Below are the code and all the weights of a small trained network. Each question names an input and a class and asks about switching units off, where a switched-off unit gives its printed mean instead of its output.

import numpy as np


def w(rows, s, z=0):
    codes = np.array(rows[::2]) - 128.0
    scale = np.full(codes.shape[1], s)
    scale[-1] = z or s
    return codes * scale


def norm(h):
    return h / np.sqrt((h * h).mean(-1, keepdims=True) + 1e-5)


def f(y):
    return np.maximum(y, 0)


def log_softmax(a):
    a = a - a.max(-1, keepdims=True)
    return a - np.log(np.exp(a).sum(-1, keepdims=True))


def net(x, mask):
    res = np.array(x, float).reshape(1, 6) / 4 @ E
    u = 0
    for l in range(2):
        y = f(norm(res) @ A[l][:, :-1].T + A[l][:, -1])
        res = res + np.where(mask[u : u + 13], y, B[l][:, -1]) @ B[l][:, :-1]
        u += 13
    return log_softmax(norm(res)[-1] @ U[:, :-1].T + U[:, -1])


A, B = {}, {}
E = w([
[230,254,212,121,98,182,49,50],'x0',
[62,198,132,174,177,199,235,113],'x1',
[162,219,30,227,206,60,106,171],'x2',
[224,29,208,215,172,236,76,95],'x3',
[34,135,167,131,131,155,1,176],'x4',
[203,155,34,190,174,223,74,52],'x5',
],0.0043)
A[0] = w([
[115,181,184,91,102,151,83,72,2],'0.n1',
[195,158,95,136,165,160,112,113,140],'0.n2',
[83,172,106,123,192,77,178,79,80],'0.n3',
[139,175,6,135,132,77,80,144,117],'0.n4',
[65,138,182,87,118,153,110,134,7],'0.n5',
[139,85,80,152,155,125,180,149,199],'0.n6',
[160,93,146,128,121,118,101,120,161],'0.n7',
[65,193,170,100,189,160,85,146,102],'0.n8',
[133,84,141,193,157,190,94,93,16],'0.n9',
[104,100,160,153,140,212,147,137,67],'0.n10',
[95,119,100,97,103,184,164,34,59],'0.n11',
[147,115,163,161,159,69,107,155,119],'0.n12',
[185,76,152,148,82,161,110,31,242],'0.n13',
],0.011,0.0037)
B[0] = w([
[76,166,132,88,175,133,141,128,183],'0.n1',
[109,152,142,147,164,159,183,133,192],'0.n2',
[156,192,113,125,85,175,92,140,189],'0.n3',
[117,101,85,244,96,132,83,185,228],'0.n4',
[98,102,79,126,162,61,126,216,170],'0.n5',
[85,78,88,137,227,139,143,108,202],'0.n6',
[109,121,155,149,91,157,66,133,174],'0.n7',
[167,18,125,122,114,131,166,120,190],'0.n8',
[131,175,128,70,94,1,135,108,194],'0.n9',
[127,160,40,148,96,62,114,94,187],'0.n10',
[166,89,126,146,133,78,124,179,179],'0.n11',
[163,103,127,121,125,117,160,201,161],'0.n12',
[145,106,147,133,115,199,130,90,254],'0.n13',
],0.0099,0.0084)
A[1] = w([
[190,199,152,155,160,214,101,82,141],'1.n1',
[78,83,87,61,112,154,146,140,108],'1.n2',
[223,146,120,116,36,123,44,220,53],'1.n3',
[121,63,146,133,71,81,19,82,169],'1.n4',
[139,166,128,110,32,102,22,145,110],'1.n5',
[240,152,123,121,198,119,160,67,141],'1.n6',
[130,60,107,161,109,115,142,238,133],'1.n7',
[98,165,109,103,58,112,175,194,148],'1.n8',
[107,151,165,181,111,136,100,201,255],'1.n9',
[83,179,87,131,137,79,189,67,93],'1.n10',
[138,240,219,1,158,181,101,70,119],'1.n11',
[235,65,152,204,104,110,161,121,169],'1.n12',
[92,136,174,139,13,118,131,172,124],'1.n13',
],0.009,0.004)
B[1] = w([
[54,94,158,110,183,202,149,83,191],'1.n1',
[150,138,221,88,172,164,134,99,179],'1.n2',
[121,185,139,126,91,109,104,93,185],'1.n3',
[165,190,130,157,120,187,146,56,208],'1.n4',
[172,190,148,130,59,94,165,110,179],'1.n5',
[71,144,202,57,134,138,128,134,177],'1.n6',
[90,191,199,106,169,101,193,141,254],'1.n7',
[161,59,210,77,132,76,79,59,185],'1.n8',
[224,83,34,91,105,95,102,146,217],'1.n9',
[88,184,147,205,143,139,130,110,162],'1.n10',
[97,254,118,194,172,82,171,140,181],'1.n11',
[100,34,115,112,81,118,76,133,204],'1.n12',
[220,131,129,77,92,62,64,88,172],'1.n13',
],0.008,0.009)
U = w([
[113,25,134,149,108,210,94,78,135],'0',
[210,174,115,114,14,91,61,115,163],'1',
[85,204,188,103,161,174,152,66,145],'2',
[106,68,163,51,166,52,139,183,143],'3',
[135,130,77,71,99,175,126,179,2],'4',
[85,143,7,210,171,112,134,204,157],'5',
],0.016,0.0082)

Each question gives the input, the list of numbers given to net, and the class t.
The units are the neurons (one row each of A and B). Each row of codes is followed by its name. A weight is (code - 128) times the scale printed after its matrix; where a second scale follows, it is the last column's (A, B and U).
mask holds one flag per neuron, layer by layer. A switched-off neuron (its flag False) gives its mean, the last column of its row in B, instead of its output. The means were averaged over made-up inputs and are rounded, as every weight is.
A unit's drop is (log p(t) with every unit on - log p(t) with that unit switched off) / (log p(t) with every unit on - log p(t) with every unit switched off).
The circuit of an input: a set's keep is (log p(t) with only the set's units on - log p(t) with every unit switched off) / (log p(t) with every unit on - log p(t) with every unit switched off). Starting from the 12 units with the biggest drops (on a tie, the unit counted first), units are removed one at a time, each time the one whose removal leaves the highest keep (on an exact tie, the one counted first), for as long as the keep stays at least 0.8.
units of the circuit, in order: the units of the circuit, biggest drop first
unit that matters most: the unit with the biggest drop
top k neurons: the k neurons with the biggest drops, biggest first
top k neurons in layer l: the k neurons of layer l with the biggest drops, biggest first
input [2,-5,-2,5,1,3], class 2: top neuron : 0.n4
input [1,7,8,6,0,-5], class 3: top 3 neurons in layer 1 : 1.n6, 1.n4, 1.n11
input [-2,-4,1,3,-1,0], class 0: top 3 neurons in layer 0 : 0.n6, 0.n7, 0.n13
input [8,-2,1,-8,-2,7], class 5: top 2 neurons : 0.n4, 0.n2
input [7,-4,-7,6,2,-5], class 2: top 4 neurons : 0.n4, 0.n1, 0.n13, 1.n11
input [-2,3,3,-8,7,-6], class 1: top 4 neurons in layer 0 : 0.n6, 0.n3, 0.n2, 0.n1
input [-2,6,0,-8,6,2], class 1: top 2 neurons : 0.n3, 0.n6
input [-8,6,-7,-2,5,7], class 5: top 2 neurons in layer 0 : 0.n10, 0.n6
input [2,2,5,3,-3,-4], class 3: top 2 neurons in layer 0 : 0.n12, 0.n13
input [5,-7,-6,6,-1,-2], class 2: top 2 neurons in layer 1 : 1.n11, 1.n1
input [0,4,-4,2,2,5], class 1: top 2 neurons in layer 1 : 1.n7, 1.n1
input [1,-8,-2,4,0,7], class 2: top 2 neurons : 0.n9, 0.n4
input [5,6,1,-6,-3,-7], class 1: top 3 neurons : 0.n6, 0.n3, 0.n13
input [2,-5,5,4,-2,2], class 0: unit that matters most : 0.n2
input [-8,5,-5,8,5,8], class 2: top 2 neurons : 0.n9, 0.n4
input [0,-6,6,-3,-4,-3], class 5: top 3 neurons in layer 1 : 1.n2, 1.n7, 1.n6
input [-2,7,-3,2,0,7], class 5: top 2 neurons : 0.n10, 0.n11
input [8,-5,1,4,-6,-5], class 2: top 2 neurons : 0.n4, 1.n11
input [1,-4,1,1,0,3], class 0: top 2 neurons in layer 0 : 0.n13, 0.n2
input [1,2,3,-3,-1,-6], class 1: units of the circuit, in order : 0.n3
input [3,-2,6,2,0,-2], class 5: top 4 neurons in layer 0 : 0.n2, 0.n9, 0.n4, 0.n3
input [5,7,7,4,1,-7], class 3: top 2 neurons : 0.n13, 0.n12
input [5,4,-7,-5,1,-1], class 3: top 2 neurons in layer 0 : 0.n5, 0.n11
input [-7,7,-2,-3,-8,-8], class 2: top 2 neurons in layer 1 : 1.n10, 1.n9
input [8,-4,0,-7,8,-4], class 3: top 3 neurons in layer 1 : 1.n7, 1.n8, 1.n2
